Below is a small trained network, with its code and all its weights. Each question gives an input and a class and asks what happens when units are switched off, that is, made to give their printed mean instead of their output.

import numpy as np


def w(rows, s, z=0):
    codes = np.array(rows[::2]) - 128.0
    scale = np.full(codes.shape[1], s)
    scale[-1] = z or s
    return codes * scale


def f(y):
    return np.maximum(y, 0)


def log_softmax(a):
    a = a - a.max(-1, keepdims=True)
    return a - np.log(np.exp(a).sum(-1, keepdims=True))


def net(x, mask):
    res = np.array(x, float).reshape(1, 4) / 4 @ E
    y = f(res @ A[0][:, :-1].T + A[0][:, -1])
    res = res + np.where(mask, y, B[0][:, -1]) @ B[0][:, :-1]
    return log_softmax(res[-1] @ U[:, :-1].T + U[:, -1])


A, B = {}, {}
E = w([
[182,200,80,191,70,106,124,231,88,127,125],'x0',
[135,72,91,58,121,40,142,194,148,68,161],'x1',
[139,189,51,14,106,157,156,131,143,213,156],'x2',
[246,103,99,131,122,109,164,70,169,88,154],'x3',
],0.013)
A[0] = w([
[111,67,119,68,106,91,130,206,160,113,94,92],'N1',
[119,107,172,148,144,142,150,167,128,102,117,102],'N2',
[242,97,131,123,113,142,123,86,129,125,115,82],'N3',
[123,106,123,149,148,143,141,132,149,118,127,83],'N4',
[147,169,151,169,104,123,126,163,141,104,130,143],'N5',
[162,138,127,143,127,122,123,163,105,139,128,220],'N6',
[131,142,121,177,133,192,119,106,91,170,96,122],'N7',
[132,74,124,185,102,109,108,156,123,123,102,124],'N8',
[97,113,132,103,105,115,155,94,117,128,71,163],'N9',
[136,110,166,171,140,66,82,113,144,141,110,102],'N10',
[158,152,125,143,138,156,136,168,124,101,137,105],'N11',
[106,154,139,149,108,154,120,89,120,152,157,146],'N12',
[144,83,103,98,114,71,110,134,114,110,157,118],'N13',
[111,146,125,178,87,169,101,102,158,141,115,73],'N14',
[107,113,161,175,173,108,162,109,120,75,131,107],'N15',
[9,121,141,142,104,136,127,161,140,150,114,100],'N16',
[42,133,132,114,124,130,149,176,110,130,101,145],'N17',
[84,154,158,127,124,140,96,171,102,136,130,90],'N18',
[109,59,134,182,112,127,99,114,134,155,102,165],'N19',
[235,116,129,125,118,100,148,78,155,107,125,129],'N20',
[122,127,119,160,113,154,127,125,111,74,128,162],'N21',
[177,156,127,163,115,159,140,58,123,133,124,135],'N22',
[141,154,110,97,105,140,133,137,133,138,105,239],'N23',
[108,125,138,126,150,127,124,152,129,152,123,255],'N24',
[84,68,157,84,169,132,140,18,146,129,118,118],'N25',
[124,107,120,121,151,96,133,166,126,90,133,108],'N26',
[139,101,148,85,141,65,131,139,126,117,118,161],'N27',
[171,154,106,160,98,119,125,181,98,137,98,102],'N28',
[117,120,98,187,142,119,147,130,119,101,117,127],'N29',
[180,195,119,184,126,92,145,195,140,154,116,96],'N30',
[131,171,156,179,159,126,131,75,149,189,107,146],'N31',
[164,178,106,19,127,142,132,129,135,211,113,106],'N32',
[100,107,138,91,134,101,113,84,140,111,135,148],'N33',
],0.013,0.01)
B[0] = w([
[96,180,206,22,187,147,203,140,122,102,79,203],'N1',
[125,178,136,148,99,149,137,89,95,120,137,168],'N2',
[75,153,87,202,232,93,106,137,91,178,89,192],'N3',
[87,121,112,128,141,129,140,102,83,138,133,139],'N4',
[112,80,121,110,101,167,94,116,156,155,128,191],'N5',
[182,21,97,108,98,122,85,150,200,106,141,203],'N6',
[142,159,172,27,153,110,189,173,130,76,118,211],'N7',
[125,173,144,163,74,149,138,87,106,103,150,188],'N8',
[135,70,118,117,117,127,109,137,146,118,152,167],'N9',
[92,181,144,160,87,153,152,58,106,145,143,177],'N10',
[102,93,100,101,121,139,115,137,102,146,102,161],'N11',
[137,122,160,71,129,101,128,148,153,67,120,180],'N12',
[154,163,185,58,170,126,156,178,132,104,108,185],'N13',
[74,168,145,51,162,124,184,131,96,140,90,170],'N14',
[111,198,145,167,79,161,141,69,105,123,156,196],'N15',
[116,138,77,187,229,80,115,118,91,195,89,211],'N16',
[179,141,75,182,200,84,92,124,130,152,96,209],'N17',
[90,127,107,158,211,104,118,108,108,161,96,187],'N18',
[148,155,121,163,65,129,123,92,145,101,155,197],'N19',
[149,125,83,246,212,50,67,125,143,158,98,216],'N20',
[157,143,143,158,87,130,132,118,142,114,144,174],'N21',
[157,141,158,70,180,70,151,183,143,88,105,199],'N22',
[199,97,157,218,59,121,81,129,211,50,189,205],'N23',
[248,49,114,226,106,53,74,172,232,70,162,204],'N24',
[94,20,86,64,77,188,81,156,99,211,99,251],'N25',
[121,170,141,69,137,123,185,143,157,121,138,173],'N26',
[181,143,158,62,104,111,153,173,159,84,104,190],'N27',
[62,55,105,64,111,153,123,131,82,194,104,208],'N28',
[134,162,128,160,91,139,125,100,108,123,149,169],'N29',
[71,70,121,44,137,205,105,106,85,217,91,221],'N30',
[165,157,158,52,132,129,178,192,171,97,124,207],'N31',
[65,238,171,216,41,174,165,3,37,118,129,233],'N32',
[137,84,98,110,97,157,93,170,131,145,120,188],'N33',
],0.013,0.018)
U = w([
[130,32,129,113,99,182,81,143,105,204,89,106],'0',
[162,156,116,220,249,21,98,130,101,186,67,116],'1',
[171,174,201,81,171,96,196,174,138,104,79,118],'2',
[135,184,169,210,70,158,141,56,81,126,133,128],'3',
[233,60,143,196,88,99,79,159,219,97,152,254],'4',
[129,128,121,179,173,144,150,133,138,135,205,95],'5',
[101,134,118,168,143,118,174,134,102,139,195,102],'6',
],0.011,0.0076)

Each question gives the input, the list of numbers given to net, and the class t.
The units are the neurons (one row each of A and B). Each row of codes is followed by its name. A weight is (code - 128) times the scale printed after its matrix; where a second scale follows, it is the last column's (A, B and U).
mask holds one flag per neuron, in row order. A switched-off neuron (its flag False) gives its mean, the last column of its row in B, instead of its output. The means were averaged over made-up inputs and are rounded, as every weight is.
A unit's drop is (log p(t) with every unit on - log p(t) with that unit switched off) / (log p(t) with every unit on - log p(t) with every unit switched off).
The circuit of an input: a set's keep is (log p(t) with only the set's units on - log p(t) with every unit switched off) / (log p(t) with every unit on - log p(t) with every unit switched off). Starting from the 12 units with the biggest drops (on a tie, the unit counted first), units are removed one at a time, each time the one whose removal leaves the highest keep (on an exact tie, the one counted first), for as long as the keep stays at least 0.8.
circuit, biggest first: the units of the circuit, biggest drop first
unit that matters most: the unit with the biggest drop
top k neurons: the k neurons with the biggest drops, biggest first
drop when u is switched off: that unit's drop, to one decimal
input [-3,-8,-8,-2], class 2: top 3 neurons	(N31, N7, N32)
input [-5,-8,2,-6], class 2: unit that matters most	N7
input [6,-8,8,-5], class 2: top 2 neurons	(N7, N31)
input [7,-3,-6,-4], class 0: top 3 neurons	(N30, N32, N28)
input [3,-3,-1,-1], class 4: top 3 neurons	(N25, N1, N32)
input [-1,5,-2,-6], class 1: top 2 neurons	(N16, N17)
input [6,-6,7,7], class 1: top 4 neurons	(N20, N3, N22, N25)
input [-2,1,-2,1], class 4: top 3 neurons	(N32, N30, N28)
input [0,7,-3,8], class 1: top 2 neurons	(N20, N3)
input [-3,4,1,-1], class 2: top 3 neurons	(N1, N6, N30)
input [6,3,7,-5], class 3: top 3 neurons	(N32, N25, N23)
input [6,-4,-6,-5], class 0: top 2 neurons	(N32, N30)
input [8,0,-5,-7], class 0: top 3 neurons	(N30, N28, N5)
input [6,5,-8,2], class 3: circuit, biggest first	(N8)
input [7,0,-1,7], class 0: top 2 neurons	(N30, N28)
input [7,-7,-2,5], class 0: top 4 neurons	(N30, N28, N5, N1)
input [4,5,-2,6], class 1: top 3 neurons	(N20, N3, N25)
input [8,5,-7,-2], class 0: drop when N28 is switched off	0.2
input [4,-8,2,-2], class 2: drop when N11 is switched off	0.0
input [5,0,-1,8], class 1: unit that matters most	N20
input [8,0,5,7], class 0: drop when N28 is switched off	0.8
input [3,-7,1,-6], class 2: drop when N20 is switched off	0.9
